Below are the code and all the weights of a small trained network. Each question names an input and a class and asks about switching units off, where a switched-off unit gives its printed mean instead of its output.

import numpy as np


def w(rows, s, z=0):
    codes = np.array(rows[::2]) - 128.0
    scale = np.full(codes.shape[1], s)
    scale[-1] = z or s
    return codes * scale


def f(y):
    return np.maximum(y, 0)


def log_softmax(a):
    a = a - a.max(-1, keepdims=True)
    return a - np.log(np.exp(a).sum(-1, keepdims=True))


def net(x, mask):
    res = np.array(x, float).reshape(1, 5) / 4 @ E
    y = f(res @ A[0][:, :-1].T + A[0][:, -1])
    res = res + np.where(mask, y, B[0][:, -1]) @ B[0][:, :-1]
    return log_softmax(res[-1] @ U[:, :-1].T + U[:, -1])


A, B = {}, {}
E = w([
[204,19,180,18,159,44],'x0',
[157,109,104,165,244,231],'x1',
[225,73,141,161,113,77],'x2',
[143,86,21,75,119,238],'x3',
[2,2,165,134,157,40],'x4',
],0.0065)
A[0] = w([
[132,125,135,137,122,132,101],'neuron 0',
[146,175,128,188,148,141,212],'neuron 1',
[172,186,95,71,64,134,159],'neuron 2',
[144,102,176,121,162,90,142],'neuron 3',
[168,126,77,176,105,157,218],'neuron 4',
[197,62,122,123,125,132,112],'neuron 5',
[78,163,148,143,115,112,139],'neuron 6',
[120,169,151,135,136,68,171],'neuron 7',
[174,180,117,84,75,128,121],'neuron 8',
[129,100,141,133,144,171,207],'neuron 9',
[111,122,164,175,90,26,166],'neuron 10',
[247,102,133,135,105,82,135],'neuron 11',
[178,101,123,141,166,129,77],'neuron 12',
[135,157,89,217,85,165,253],'neuron 13',
[129,125,143,127,114,139,71],'neuron 14',
[159,169,106,67,79,108,229],'neuron 15',
[120,135,154,137,157,45,131],'neuron 16',
[96,36,100,107,95,102,191],'neuron 17',
],0.015,0.0042)
B[0] = w([
[137,149,123,124,126,134,129],'neuron 0',
[84,73,158,193,90,146,211],'neuron 1',
[60,105,99,135,186,170,230],'neuron 2',
[106,133,177,58,122,120,201],'neuron 3',
[95,94,116,190,135,74,211],'neuron 4',
[101,156,125,187,92,53,198],'neuron 5',
[209,201,120,189,122,185,179],'neuron 6',
[109,121,171,127,77,120,189],'neuron 7',
[73,135,100,150,182,161,208],'neuron 8',
[113,120,103,105,159,119,175],'neuron 9',
[131,68,240,156,87,128,234],'neuron 10',
[197,25,46,103,71,194,232],'neuron 11',
[66,130,159,127,110,90,167],'neuron 12',
[108,147,165,223,139,156,245],'neuron 13',
[137,152,136,123,137,114,128],'neuron 14',
[96,111,176,122,151,182,216],'neuron 15',
[135,134,170,75,110,123,203],'neuron 16',
[155,100,123,145,252,82,219],'neuron 17',
],0.021,0.012)
U = w([
[57,159,72,40,104,136,52],'0',
[138,123,82,129,123,76,60],'1',
[237,52,174,81,84,106,145],'2',
[156,174,97,151,128,148,92],'3',
[44,116,140,176,123,158,218],'4',
[122,60,33,80,157,163,175],'5',
[205,158,110,105,82,148,4],'6',
[149,123,130,195,4,105,174],'7',
],0.012,0.0031)

Each question gives the input, the list of numbers given to net, and the class t.
The units are the neurons (one row each of A and B). Each row of codes is followed by its name. A weight is (code - 128) times the scale printed after its matrix; where a second scale follows, it is the last column's (A, B and U).
mask holds one flag per neuron, in row order. A switched-off neuron (its flag False) gives its mean, the last column of its row in B, instead of its output. The means were averaged over made-up inputs and are rounded, as every weight is.
A unit's drop is (log p(t) with every unit on - log p(t) with that unit switched off) / (log p(t) with every unit on - log p(t) with every unit switched off).
unit that matters most: the unit with the biggest drop
k most important neurons: the k neurons with the biggest drops, biggest first
drop of u: that unit's drop, to one decimal
input [3,2,5,1,-7], class 5: 2 most important neurons : (neuron 11; neuron 10)
input [0,2,5,1,1], class 7: most important neuron : (neuron 2)
input [5,7,7,5,-3], class 7: 2 most important neurons : (neuron 5; neuron 12)
input [-8,0,8,0,5], class 7: 2 most important neurons : (neuron 2; neuron 8)
input [2,2,6,8,2], class 1: 2 most important neurons : (neuron 5; neuron 2)
input [1,-1,-7,4,3], class 5: 2 most important neurons : (neuron 13; neuron 10)
input [8,4,6,5,1], class 5: 2 most important neurons : (neuron 11; neuron 10)
input [6,7,-2,8,5], class 1: 2 most important neurons : (neuron 5; neuron 11)
input [5,8,4,8,-3], class 7: 3 most important neurons : (neuron 5; neuron 12; neuron 17)
input [8,8,-6,-1,2], class 0: 3 most important neurons : (neuron 10; neuron 13; neuron 11)
input [-1,0,5,0,-1], class 7: 2 most important neurons : (neuron 2; neuron 17)
input [3,6,3,4,3], class 1: 2 most important neurons : (neuron 5; neuron 2)
input [6,-2,6,-4,-8], class 5: 3 most important neurons : (neuron 11; neuron 8; neuron 2)
input [-7,-4,-6,4,7], class 3: unit that matters most : neuron 6
input [-4,0,-6,-3,1], class 7: drop of neuron 8 : 0.2
input [-6,-8,6,-7,3], class 2: drop of neuron 16 : 0.3
